K_142: [ 27 -33 -31  53 -45 -12]
K_121: [ 38  87  15  40  83 -13]
K_556: [-21  19 -32 -27   3 -13]
K_42: [ -4  28 -32 -49   2  -7]
K_297: [ 3  8 15  0 14  5]
K_101: [-59 -88 -40 -65 -95   6]
K_733: [-13  83 -44 -22  53 -29]
K_127: [ 36 -47  24  55 -31  12]
K_394: [ -4  28 -32  -2  10 -17]
K_894: [-19  17 -24 -24   4 -10]
K_65: [-15  21 -23 -21   8 -10]
rev: [-31  55  24 -47]
K_127
rev: [  3 -27 -32  19 -21]
K_556
rev: [ -2 -32]
K_394
rev: [ 53 -31 -33  27]
K_142
rev: [8 3]
K_297

K_121: [-6 -1 30 -1 -8 -3]
K_101: [-35   5 -27  17  14   0]
K_556: [ 4 -9 -7 -9  7 16]
K_142: [-1 -2 -7  6 17 10]
K_127: [-18   5 -15  23  15   7]
K_394: [-27   5  17 -35  15  54]
K_65: [  7 -27   1 -39 -15  14]
K_42: [ 32  -4  24 -12 -12  -1]
K_749: [ 24 -15   2 -17  22  16]
K_297: [-37 -14   8 -83 -20  29]
K_733: [ 22 -12  43  -6  -9   8]
rev: [ 17 -27   5 -35]
K_101
rev: [-12  24]
K_42
rev: [-15 -39   1 -27]
K_65
rev: [ 0 14]
K_101

K_394: [-76 -57 -19  29]
K_42: [-17 -36  -3   0]
K_297: [ 25   8  15 -10]
K_556: [-36  -4 -17 -22]
rev: [-57 -76]
K_394
rev: [-17  -4]
K_556
rev: [-17  -4 -36]
K_556
rev: [ -3 -36]
K_42
rev: [ -4 -36]
K_556

K_556: [-41  27   8 -48 -69 -76   4]
K_121: [ 16  29  68  21 -25 -35  57]
K_749: [-13 -70 -47   5   3  19 -80]
K_127: [ 29  68  20 -25   8  51  57]
K_394: [ 16  29 -12  21 -25 -35  57]
rev: [  5 -47 -70]
K_749
rev: [-25  21  68  29]
K_121
rev: [  3   5 -47 -70]
K_749
[ 29  68  20 -25   8  51  57]
K_127

